Below is a small trained network, with its code and all its weights. Each question gives an input and a target symbol and asks what happens when units are switched off, that is, made to give their printed mean instead of their output.

import numpy as np


def w(rows, s, z=0):
    codes = np.array(rows[::2]) - 128.0
    scale = np.full(codes.shape[1], s)
    scale[-1] = z or s
    return codes * scale


def f(y):
    return y / 2 * (1 + np.tanh(0.7978845608 * (y + 0.044715 * y**3)))


def softmax(a):
    e = np.exp(a - a.max(-1, keepdims=True))
    return e / e.sum(-1, keepdims=True)


def log_softmax(a):
    a = a - a.max(-1, keepdims=True)
    return a - np.log(np.exp(a).sum(-1, keepdims=True))


def net(x, mask):
    ids = ['ΓΘΞΩαβδεημπφψ'.index(c) for c in x.split()]
    T = len(ids)
    res = E[ids] + P[:T]
    r = res
    for j in range(3):
        rows = slice(2 * j, 2 * j + 2)
        q, k, v = (r @ M[0][rows].T for M in (Q, K, V))
        z = softmax(np.where(np.tri(T) > 0, q @ k.T / 2**0.5, -1e9)) @ v
        o = O[0][rows]
        res = res + np.where(mask[j], z, o[:, -1]) @ o[:, :-1]
    y = f(res @ A[0][:, :-1].T + A[0][:, -1])
    res = res + np.where(mask[3:19], y, B[0][:, -1]) @ B[0][:, :-1]
    return log_softmax(res[-1] @ U[:, :-1].T + U[:, -1])


Q, K, V, O, A, B = {}, {}, {}, {}, {}, {}
E = w([
[157,72,117,78,167,91,217,151],'Γ',
[71,118,76,134,106,155,181,123],'Θ',
[105,91,94,126,112,161,131,148],'Ξ',
[78,71,124,189,96,158,124,82],'Ω',
[76,120,105,98,192,175,110,135],'α',
[172,39,161,186,212,113,153,147],'β',
[52,93,113,114,173,184,130,153],'δ',
[72,143,90,64,118,154,113,214],'ε',
[75,121,117,172,106,135,100,229],'η',
[194,123,173,125,135,181,139,133],'μ',
[7,133,163,132,141,145,142,102],'π',
[118,58,175,32,108,114,102,63],'φ',
[150,80,165,75,143,107,45,143],'ψ',
],0.017)
P = w([
[118,69,10,156,192,226,103,139],'0',
[120,100,32,158,176,195,104,125],'1',
[114,100,54,156,152,176,104,128],'2',
[108,106,77,149,142,166,122,138],'3',
[100,109,101,143,126,158,124,153],'4',
[98,120,120,135,119,153,127,165],'5',
[99,120,143,131,107,149,124,175],'6',
[102,128,162,126,105,141,133,186],'7',
[96,129,184,121,93,137,135,198],'8',
[90,138,206,117,84,131,137,217],'9',
[90,132,222,104,79,133,143,221],'10',
[93,133,240,104,73,128,152,229],'11',
],0.011)
Q[0] = w([
[131,216,127,147,105,32,117,51],'H1',
[56,128,133,128,117,131,111,143],'H1',
[18,71,106,149,94,234,158,212],'H2',
[74,89,119,158,159,223,172,204],'H2',
[160,198,139,186,126,99,121,74],'H3',
[94,32,178,100,186,246,136,148],'H3',
],0.013)
K[0] = w([
[146,109,4,160,137,136,133,106],'H1',
[146,109,172,119,150,101,148,140],'H1',
[180,118,202,103,137,92,146,146],'H2',
[192,108,222,87,126,103,139,123],'H2',
[126,120,41,124,159,124,152,118],'H3',
[103,155,205,111,116,149,117,162],'H3',
],0.019)
V[0] = w([
[66,105,164,158,247,81,44,129],'H1',
[62,115,118,133,98,107,185,84],'H1',
[165,157,170,145,102,209,89,128],'H2',
[126,99,127,42,106,129,70,82],'H2',
[93,150,120,161,116,105,139,207],'H3',
[130,162,114,26,155,139,171,140],'H3',
],0.011)
O[0] = w([
[108,183,225,192,231,68,54,196,251],'H1',
[57,203,126,127,138,177,115,1,30],'H1',
[183,190,176,113,112,208,108,152,182],'H2',
[189,124,160,45,82,53,9,99,118],'H2',
[175,171,13,167,128,72,152,106,226],'H3',
[49,42,144,109,194,53,162,51,128],'H3',
],0.0083,0.0028)
A[0] = w([
[174,156,12,51,160,173,82,87,85],'N1',
[216,185,124,139,165,177,93,70,71],'N2',
[102,190,144,105,67,74,66,65,96],'N3',
[194,114,141,78,143,42,81,105,60],'N4',
[171,144,168,152,108,215,124,88,97],'N5',
[107,129,116,218,140,104,88,65,113],'N6',
[75,169,104,137,53,144,192,80,126],'N7',
[105,80,136,190,35,147,61,108,104],'N8',
[165,156,91,87,67,125,91,186,103],'N9',
[117,108,91,75,129,105,199,79,85],'N10',
[89,83,157,53,94,185,116,72,61],'N11',
[130,214,193,174,177,105,196,16,142],'N12',
[92,129,198,226,2,106,139,105,44],'N13',
[224,65,154,218,190,143,159,19,133],'N14',
[219,79,82,94,154,141,120,115,133],'N15',
[133,191,65,185,185,150,188,97,1],'N16',
],0.0083,0.0084)
B[0] = w([
[128,109,87,199,41,120,82,141,147],'N1',
[79,141,127,122,116,103,137,143,135],'N2',
[116,73,158,180,132,184,166,73,189],'N3',
[79,157,124,180,100,128,200,135,211],'N4',
[109,147,131,114,145,80,123,136,233],'N5',
[125,167,151,119,160,74,171,159,222],'N6',
[181,137,138,101,190,97,94,149,217],'N7',
[123,156,155,45,131,126,193,153,226],'N8',
[128,94,169,138,156,147,141,50,253],'N9',
[92,160,192,153,128,162,103,81,179],'N10',
[140,146,108,254,89,108,107,123,188],'N11',
[111,113,98,92,23,151,134,173,166],'N12',
[219,73,142,82,173,141,160,106,167],'N13',
[56,160,116,116,52,144,115,134,204],'N14',
[77,122,117,136,105,136,148,172,203],'N15',
[143,120,173,178,90,100,99,92,165],'N16',
],0.0092,0.0031)
U = w([
[39,88,149,138,119,141,139,122,5],'Γ',
[123,54,160,199,103,131,102,25,93],'Θ',
[117,46,64,127,90,105,73,138,59],'Ξ',
[171,146,111,76,113,221,131,126,171],'Ω',
[123,78,134,128,230,144,122,87,72],'α',
[137,86,152,247,183,163,176,139,1],'β',
[74,66,123,192,133,139,119,153,203],'δ',
[97,40,48,90,139,2,194,112,133],'ε',
[206,139,74,212,104,70,116,87,121],'η',
[160,22,119,131,97,200,189,147,98],'μ',
[94,183,156,112,93,99,162,127,187],'π',
[139,51,203,132,77,47,22,99,123],'φ',
[175,76,185,111,157,60,103,149,134],'ψ',
],0.0054,0.01)

Each question gives the input, a string of symbols that net reads in full, and the target symbol t.
The units are the heads (2 rows each of Q, K, V and O) and the neurons (one row each of A and B). Each row of codes is followed by its name. A weight is (code - 128) times the scale printed after its matrix; where a second scale follows, it is the last column's (O, A, B and U).
mask holds one flag per unit, heads first, then neurons. A switched-off unit (its flag False) gives its mean, the last column of its rows in O or B, instead of its output. The means were averaged over made-up inputs and are rounded, as every weight is.
A unit's drop is (log p(t) with every unit on - log p(t) with that unit switched off) / (log p(t) with every unit on - log p(t) with every unit switched off).
The circuit of an input: a set's keep is (log p(t) with only the set's units on - log p(t) with every unit switched off) / (log p(t) with every unit on - log p(t) with every unit switched off). Starting from the 12 units with the biggest drops (on a tie, the unit counted first), units are removed one at a time, each time the one whose removal leaves the highest keep (on an exact tie, the one counted first), for as long as the keep stays at least 0.8.
units of the circuit, in order: the units of the circuit, biggest drop first
most important unit: the unit with the biggest drop
k most important neurons: the k neurons with the biggest drops, biggest first
which heads matter: for each layer, one digit per head in row order, 1 if its drop is at least 0.15 and else 0, layers parted by /
drop when u is switched off: that unit's drop, to one decimal
input α Ω Ω α β Ω ψ Ω, target ψ: units of the circuit, in order	[H1, N8, H2]
input Ω Ξ Ω Ω, target π: 3 most important neurons	[N8, N5, N6]
input ε φ δ Ω η φ ε, target Θ: 2 most important neurons	[N3, N9]
input μ Ω Ω, target Ω: most important neuron	[N8]
input Ξ ε ε π Ω Ω, target π: units of the circuit, in order	[H1, N6, N8]
input π Θ Γ ε Γ Ω Θ φ, target Θ: units of the circuit, in order	[N11, H1, H3]
input Ξ α φ η π π Θ β, target π: 2 most important neurons	[N14, N6]
input Θ π μ, target π: 3 most important neurons	[N2, N5, N14]
input ε Ω Γ Ξ ε ε π ψ π ψ Ω, target ψ: units of the circuit, in order	[H1, N13, H2]
input β Ω Θ μ Ω α Θ, target Ω: which heads matter	010
input η μ π μ, target π: which heads matter	110
input μ μ Ω ε Ξ ε ε α Θ Ω ψ α, target ψ: which heads matter	100
input η Γ Ω α Ω μ μ Ω Ω Ξ, target Ω: units of the circuit, in order	[H2, H1]
input Θ Θ Γ ψ Ω ε Θ μ Θ Θ μ ε, target Ω: most important unit	H2
input Θ Ω π Ω Ω η α, target η: units of the circuit, in order	[H3, N1]
input Γ μ Ω Ω Ω Ξ, target Ω: which heads matter	011
input Γ Γ μ β ε Ω φ Ω ψ ε Γ α, target ε: which heads matter	011
input Θ η μ α Ξ ψ Ω Θ μ Ω Ω Ω, target Ω: drop when H3 is switched off	0.1
input ε Θ δ Ω η ε φ Γ Ξ ε, target ε: drop when H3 is switched off	0.4
input Ω Ξ α Γ β Ω ψ ε Γ Ω, target ε: drop when H2 is switched off	0.5
input μ Ω φ Ω Ω δ β Ξ Γ η α, target η: most important neuron	[N16]
